(in the rows, 128 means zero)
Each row of numbers stands for one object and depends on some of the facts below. Use the named rows to name the rest.

How the objects are related:
ζ: is of sort; χ: points at; γ: refers to
baflinul (ζ 865) (χ sagrun)
beki (ζ 775) (χ zitribus)
bikli (ζ 30) (γ fime)
bofubar (ζ 30) (χ kidok)
bople (ζ 30) (χ klazin,brufur,nomer)
boskem (ζ 775) (χ pugito,ruvubos) (γ danek)
braflar (ζ 775) (γ drudar)
brapan (ζ 865) (χ desos)
brasun (ζ 865) (χ pufa)
bravem (ζ 775) (χ sketir,kidok) (γ sagrun)
bripinin (ζ 775) (χ kidok,grosun)
brufur (ζ 269) (χ grobo,kezu,seskis) (γ romem)
brugem (ζ 775) (χ pufa)
bukive (ζ 269)
danek (ζ 30) (χ zitribus,baflinul,romem) (γ pesim)
dati (ζ 30) (χ fibruk,kitazas,bofubar,kestun,brufur)
desos (ζ 865) (χ fime) (γ risipi)
diluk (ζ 30) (χ danek,drodor)
dofa (ζ 865) (χ pefli)
dosem (ζ 775) (γ gesela)
draklor (ζ 30) (χ tedrur) (γ fluna)
dreno (ζ 865) (χ kurunul,kidok)
drodor (ζ 865) (χ figaskim,gakloskal)
drudar (ζ 30) (γ rikel)
dusebre (ζ 775) (χ plugren) (γ kestun)
duvos (ζ 865) (χ grimal)
fatar (ζ 30)
feva (ζ 775) (χ stumam,sasti,zesta,pidum)
fibruk (ζ 269) (χ suklol,zunok)
figaskim (ζ 775) (χ gafu,gromoklis)
figrus (ζ 775) (χ brugem,kurunul)
fime (ζ 30) (χ flodrelik,kurunul) (γ gakloskal)
flipe (ζ 865) (χ gromoklis)
flitukol (ζ 775) (χ pivo)
flodrelik (ζ 30) (χ brugem)
flufo (ζ 30) (χ kebres,stumam) (γ bikli)
fluna (ζ 775) (γ nale)
fulis (ζ 775) (γ gufar)
fuver (ζ 775)
gafu (ζ 269)
gakloskal (ζ 865) (γ kadusto)
gesela (ζ 775) (χ rubrus,klobri)
gimedar (ζ 775) (χ risti)
givu (ζ 269) (γ rutraflel)
greskir (ζ 30) (χ dreno,brasun)
griges (ζ 269) (γ zunok)
grimal (ζ 30)
grobo (ζ 775) (χ monaste) (γ roder)
grodroske (ζ 865) (χ skali)
gromoklis (ζ 30) (χ kurunul)
grosun (ζ 775) (χ vesan,muza)
gruskek (ζ 30) (γ vikis)
gufar (ζ 30) (γ ruvubos)
guzestom (ζ 775) (χ grimal) (γ gruskek)
kadusto (ζ 775) (γ fulis)
kamir (ζ 269) (χ grimal,nale)
kebres (ζ 775) (χ gimedar,flipe,gafu,risti)
kekiklus (ζ 775) (χ kebres,zedo,nizosan,seskis)
kestun (ζ 775) (χ guzestom,kezu) (γ pleto)
kezu (ζ 269) (χ skali,griges)
kidok (ζ 30) (χ figaskim,nodre,risti,muza)
kitazas (ζ 30) (χ posar,kledrul,bravem)
klakluk (ζ 775) (χ bikli) (γ dosem)
klazin (ζ 775)
klazus (ζ 30) (γ desos)
kledrul (ζ 30)
klelen (ζ 269) (χ klazin,rurustul)
kliklutrim (ζ 865) (γ ridos)
klizum (ζ 775) (χ fatar) (γ revu)
klobri (ζ 30) (χ pivil)
klosan (ζ 269) (χ sketir,lopu,ruvubos,gromoklis,fuver)
kurunul (ζ 269) (χ brugem,pufa) (γ grosun)
liflir (ζ 865) (χ monaste) (γ sketir)
lopu (ζ 269) (χ meplofle)
lumama (ζ 865) (χ figaskim,monaste) (γ plogran)
lupetram (ζ 30)
lusen (ζ 865) (γ zoklo)
madobi (ζ 30) (χ trostuk) (γ monaste)
malil (ζ 30) (χ kledrul)
meplofle (ζ 269) (γ klazus)
monaste (ζ 865) (χ rubrus,kliklutrim,kidok,fuver) (γ suklol)
muza (ζ 865)
nafen (ζ 865) (χ ruvubos,liflir)
nale (ζ 775) (χ klobri,rurustul,skali) (γ grobo)
niskir (ζ 865) (χ zitribus,trobretok,skali) (γ kurunul)
nizosan (ζ 269) (χ posar,vove)
nodre (ζ 775) (χ figrus)
nomer (ζ 269) (χ ruvubos,ziku)
nufu (ζ 775) (χ kidok)
pafludrun (ζ 775) (γ lusen)
pagris (ζ 30)
pefli (ζ 30) (χ kidok)
pesim (ζ 865) (χ kledrul)
pidum (ζ 865) (χ grodroske,tutar)
pivil (ζ 775) (χ meplofle,figrus)
pivo (ζ 865) (χ kliklutrim)
plavok (ζ 775) (χ vove)
plepliku (ζ 269) (χ drodor) (γ satra)
pleto (ζ 30)
plirel (ζ 775) (χ nodre,zesta)
plogran (ζ 865) (γ plepliku)
plugren (ζ 775) (χ revu,brasun)
posar (ζ 775) (χ zunok,baflinul)
pufa (ζ 30)
pugito (ζ 865) (χ zitribus,diluk,nomer) (γ stino)
redri (ζ 865) (χ trobretok,skali) (γ niskir)
revu (ζ 775) (χ desos) (γ pugito)
ridos (ζ 269) (χ feva)
rikel (ζ 865) (χ flipe,kestun) (γ klakluk)
rilirak (ζ 269) (χ sepli) (γ ziku)
risipi (ζ 30) (γ griges)
risti (ζ 775) (χ klobri)
roder (ζ 30) (γ givu)
romem (ζ 865) (χ plugren) (γ lumama)
rubrus (ζ 30) (χ lupetram) (γ rurustul)
rurustul (ζ 30) (γ redri)
rutraflel (ζ 865) (χ lopu,pidum,pagris) (γ pefli)
ruvubos (ζ 865) (χ gakloskal)
sagrun (ζ 30) (χ zesta)
sasti (ζ 269) (χ lumama)
satra (ζ 775)
sepli (ζ 30) (χ nizosan)
seskis (ζ 269) (χ klobri,kliklutrim)
siflun (ζ 775)
skali (ζ 775) (χ zesta,plirel)
sketir (ζ 775) (γ tubran)
skodrovo (ζ 269) (γ vesan)
skosabri (ζ 775) (γ bople)
skudri (ζ 269) (χ gakloskal)
sogen (ζ 865) (χ posar,trostuk)
stamul (ζ 775) (χ klizum,bukive,klelen)
stino (ζ 30) (χ dreno) (γ braflar)
stipli (ζ 775) (χ siflun,figrus)
stoga (ζ 269) (χ siflun,greskir,bravem) (γ rubrus)
stumam (ζ 865) (χ fatar,sagrun,grodroske)
suklol (ζ 269) (χ baflinul)
tabur (ζ 775) (χ kebres,trostuk,lumama)
tedrur (ζ 865) (χ sagrun) (γ pafludrun)
triskal (ζ 269) (γ dusebre)
trobretok (ζ 775)
trostuk (ζ 865) (χ meplofle)
truflutre (ζ 269) (χ kurunul,grimal)
tubran (ζ 269)
tutar (ζ 30)
vesan (ζ 775) (χ bikli) (γ triskal)
vikis (ζ 775) (γ zesta)
vove (ζ 775) (χ drodor)
vovil (ζ 30) (χ zedo,fuver)
zagres (ζ 865) (χ nufu,plirel,sagrun)
zedo (ζ 775) (χ bravem)
zesta (ζ 775) (χ brasun) (γ madobi)
ziku (ζ 30)
zitribus (ζ 269) (γ malil)
zoklo (ζ 269) (χ boskem)
zumek (ζ 269) (χ pesim,grimal,kidok)
zunok (ζ 865) (χ duvos) (γ stoga)

Some objects and their rows:
[106 121 107 164 164 162 180 108 148 138 154 147 166 149 143 147 118 107
 136 126 109  74 154 129 132 145 141 147 145 130 115 102 145 154 170 176
  99 119 124 100 142] : braflar
[108 133 116 135 137 137 153 135 157 132 130 155 188 147 118 130 124 132
 116 141 116 113 147 114 133 163 129 105 118 152 110 126 124 108 141 160
 129 106 159 129 133] : zedo
[115  91 100 130 140 151 126 123 144 132 132 172 176 150 106 133 116 134
 153 134 120 108 141 123 142 167 155  68 125 177 102 119 127 114 139 145
 177 112 162 120 135] : plirel
[111 112 105 127 141 143 140 133 148 133 130 162 177 145 113 135 120 130
 136 140 109 107 149 120 139 169 130  91 117 147 105 129 119 112 133 161
 148 108 163 127 142] : plugren
[141 132 135 115 120 109 126 178  71 144 122 140 139 119 123 101 130 131
 135 111 123 128 124 139 146  84 150 149 138 114  48 108 111 110 134 114
 165 117  96 118  97] : redri
[151 163 128 134 115 128 141 152  84 131 112 111 153 113 126 121 142 140
 144 122 125 147 135 124 146 119  95 121 140  99 118 124 105 115 145 106
 128 123 109 132  84] : trostuk
[134  85 102 133 158 117 134 124 141 119 124 164 153 151 124 146 108 131
 155 134  95 102 151 114 133 194 122  94 112 105  89 140 111 109 117 185
 119 108 144 138 147] : brugem
[103 127 103 128 154 147 172 126 129 122 143 159 179 143 128 124 109 118
 137 134 109 103 153 128 130 142 135 102 126 132 113 124 128 114 141 162
 121  97 138 113 143] : revu
[ 88 108 128 153 149 121 159 153 138 131 150 158 161 148 128 140 130 124
 108 130 103  74 134 114 134 167 134 141 131 139 101 103 141 148 144 152
 129 125 143 109 146] : sketir
[140 159 135 150 121 125 124 143 112 141 136 106 129 123 127 148 161 136
 123 127 116  92 119 124 151 127 116 163 134 103 138 110 120 148 157 127
 131 160 105 132 120] : ziku
[104 115 127 162 142 125 153 152 155 141 140 157 164 150 122 151 137 128
 119 133 107  79 143 110 137 183 124 137 132 151 102 107 138 149 146 154
 123 132 154 120 139] : fuver
[145 160 125 131 120 137 128 145  97 135 112 109 147 121 131 113 144 140
 128 125 127 125 133 123 149 119 102 134 138  90 121 122 106 108 150 116
 143 126 119 129 100] : pesim
[121 130 119 146 133 118 174 132 139 128 132 169 201 141 108 141 117 133
 141 133 118 146 149 109 129 165 135  68 126 180  99 114 127 120 128 131
 112 107 145 132  98] : risti
[132 127 150 146 137 110 143 163  27 115 132  83 140 101 130 114 143 133
  99 131 123  44 126 117 147 134  87 224 133  51 130 105 125 165 178  72
 157 111 112 126 176] : gakloskal
[148 136 120 125 120 146 109 143  95 136 113 115 140 121 124 108 140 143
 135 121 132 118 127 130 154 114 121 119 139 104 123 120 108 103 157 111
 167 127 121 125 104] : zagres
[139 156 136 149 123 126 120 144 109 135 136 106 130 120 125 147 159 136
 121 126 116  91 119 123 152 129 114 149 133 108 142 110 120 149 155 123
 133 161 105 129 119] : pleto
[122 169 143 132 133 129 147 173  93 105 121  96 135 113 138  95 131 143
  89 107 126 110 116 112 139 110 125  82 142 115 182 111 115  79 143 115
 123 135 111 119  52] : monaste
[122 169 105 127 123 125 139 140 180 133 133 109 132 133 105 117 124 131
 101 167 112 139 140 135 136 131  87 132 131 125 149 150 129 120 134 125
 149 114 141 140 122] : nizosan
[114 121 131 142 126  82 129 182 161 152 149 135  99 142 105 123 124 118
  90 144 103 108 120 138 132 117 137 196 140 143  58 113 148 158 125 129
 143 130 115 120 126] : griges
[ 72  82 107 121 140 121 162  87 130 112 152 193 200 157 122 126 129 138
 154 126 107 177 134 107 132 145 127  58 123 151  75 113 130 137 118  99
 144 103 133 105 121] : nale

Which object is each row?
No name comes twice in this set of rows, the named rows included.
[133 146 112 143 132 123 120 116 195 121 127 110 127 144 105 110 114 136
  82 157 122 137 131 120 132 138 121 127 135 137 142 139 134 114 139 133
 132 116 133 140  98] | zumek
[137 133 132 113 122 115 132 174  67 139 123 134 137 119 125 102 134 130
 132 114 122 128 126 137 147  87 137 142 137 105  70 112 111 110 136 111
 157 119  99 117  99] | niskir
[134 158 128 117 132 129 131 126  76 116 136 118 150 113 122 116 136 135
 125 128 124 112 122 131 146 100 132 118 117 105 145 125 111 121 145 108
 138 124  96 131 126] | flufo
[121 119 113 141 142 119 168 134 132 126 130 174 185 140 112 144 117 133
 155 134 109 136 152 110 128 173 125  77 126 157  90 124 122 116 123 141
 108 106 145 134 109] | pivil
[164 115 112 125 131 137 100 135  88 125 108 117 119 124 130 120 133 140
 150 122 118 108 131 129 152 135 111 124 137  71 103 129  99 102 144 133
 158 130 112 130 116] | brasun
[ 99 140 109 123 133 148 152 141 150 140 132 157 186 146 117 129 131 130
 124 148 111 102 153 123 138 165 115 105 117 145 118 134 122 106 137 162
 146 105 169 126 153] | posar
[ 53 107 113 121 142 126 161  85 154 111 152 179 205 165 132 114 140 140
 117 134 104 173 135 102 131 140 109  81 115 118  86 125 127 129 122 118
 130 101 133 106 140] | grobo
[140 140 138 159 123 124 122 161 103 143 120 100 123 124 134 129 157 139
 117 117 121  95 125 119 152 135 105 176 153  91 119 102 119 145 163 119
 139 151 115 119 107] | muza
[114 181 134 109 133 133 149 189  79  98 140 110 118 101 132 121 132 139
 114 113 111  96 111 129 143 114 119  49 124 127 220 125 110  88 129 118
 131 143 108 121  77] | madobi
[114 156 142 138 135 122 139 183  88 115 149 108 106 111 134 136 145 134
 110 111 107  69 105 128 147 125 122 118 134 116 189 107 123 129 142 122
 129 162 100 114 103] | gruskek
[140 175 129 125 117 137 139 157  83 136 111  96 154 111 131 112 150 140
 120 139 124 115 141 126 149 116  77 157 134  73 139 133 102 110 157 113
 141 116 124 134 125] | ruvubos
[147 166 140 144 129 134 105 100 146 114 116  96 163 134 128 104 140 149
  65 124 144 117 116 107 142  98 168 117 121 115 156 117 113  91 164 144
 116 140 102 145  88] | kidok
[118 129 140 146 135 122 137 166  76 126 135 108 112 119 142 119 147 133
 120 111 114  84 117 123 148 121 105 162 148  84 122 100 123 143 157 107
 147 145 102 106 109] | plogran
[ 96 120 108 127 149 140 165 135 133 126 143 166 181 142 122 123 114 123
 127 133 110 106 145 122 132 143 141  97 120 144 102 119 130 113 136 153
 136  99 145 114 145] | klizum

The same objects again, as new rows of numbers:
Some rows with their names:
[154 195  67 161 137 128 118 136  79 112 135 128 139 137] : brugem
[120 107 174 138 124 122 121 133 120 129 130 136 117 121] : danek
[ 96 120  95 118 129 122  69 138 150 167 122 127 116 150] : zoklo
[ 94  89 144 128 132 123 124  97 134 117 128 137 109  97] : lumama
[152 170 130 139 125 111 120 118  98 113 129 121 122 120] : pivil
[118 136 135 140 138 144 113 123  75 136 159 168 108 146] : fime
[151 156 199 157 124 113 146 120 117 117 135 145 136 111] : revu
[118  95  87 128 130 126  90 107 124 115 112 126 123 122] : sogen
[139 163 163 147 127 114 166 123 117 110 141 131 121 107] : guzestom
[ 95 128 179 126 127 126 164 144 104 132 105 156 137 122] : rubrus
[158 162 143 132 123 113 139 122 114 110 125 120 119 123] : flitukol
[164 159 117 120 122 130 167 127 115 118 136  96 154 130] : klazin
[ 87 100 118 139 134 136 131 117 109 115 109 143 136 116] : desos
[143 119 107 106 127 135 141 137 121 135 134 103 150 135] : kledrul
[151 156 156 130 122 132 188 126 116 117 145 105 156 120] : skosabri
[142 130 107 134 131 131 111 144 123 124 122 143 114 138] : greskir
[138 155 184 148 122 115 154 122 116 111 136 132 115 111] : kestun
[133 118 128 123 127 117 102 128 116 129 124 128 115 125] : sepli
[117  94  85 128 130 125  87 105 118 119 115 121 125 119] : trostuk
[148 153 189 151 121 119 156 125 119 113 135 135 129 119] : klizum

Name these rows:
No name comes twice in this set of rows, the named rows included.
[171 151 153 154 120 131 145 142 136  98 114 138 100 144] | plirel
[129  80 162 157 134 126 104 105 139 130 120 154 150 109] | rikel
[ 82 116 132 126 130 125  87 140 149 167 130 137 120 144] | rilirak
[ 72 111 137 124 128 115  85 128 143 172 135 133 118 136] | plepliku
[105  84 127 147 130 134 121 114 128 113 125 137 118 114] | romem
[102  92 136 127 130 127 119 102 133 117 121 144 119 105] | liflir
[114  91  94 116 129 122  84  92 114 122 119 123 120 117] | ruvubos
[146 113 195 152 134 120 125 132 136 141 132 168 144 118] | stino
[ 95 109  92 127 127 118  77 140 157 162 122 124 103 152] | suklol
[ 96 145  53 125 140 128  65 143 133 167 131 140 123 153] | truflutre
[172 141 161 164 116 133 145 146 142  95 107 138  95 152] | skali
[ 92  88 141 144 128 142 149 128 123 110  96 152 131 127] | redri
[123  74 158 153 131 122 102 103 135 128 120 148 146 109] | pugito
[128  88  86 134 129 137 103 118 134 112 109 127 120 131] | pidum
[102 105 144 134 129 147  88 119 134 106 125 128 134 107] | rutraflel

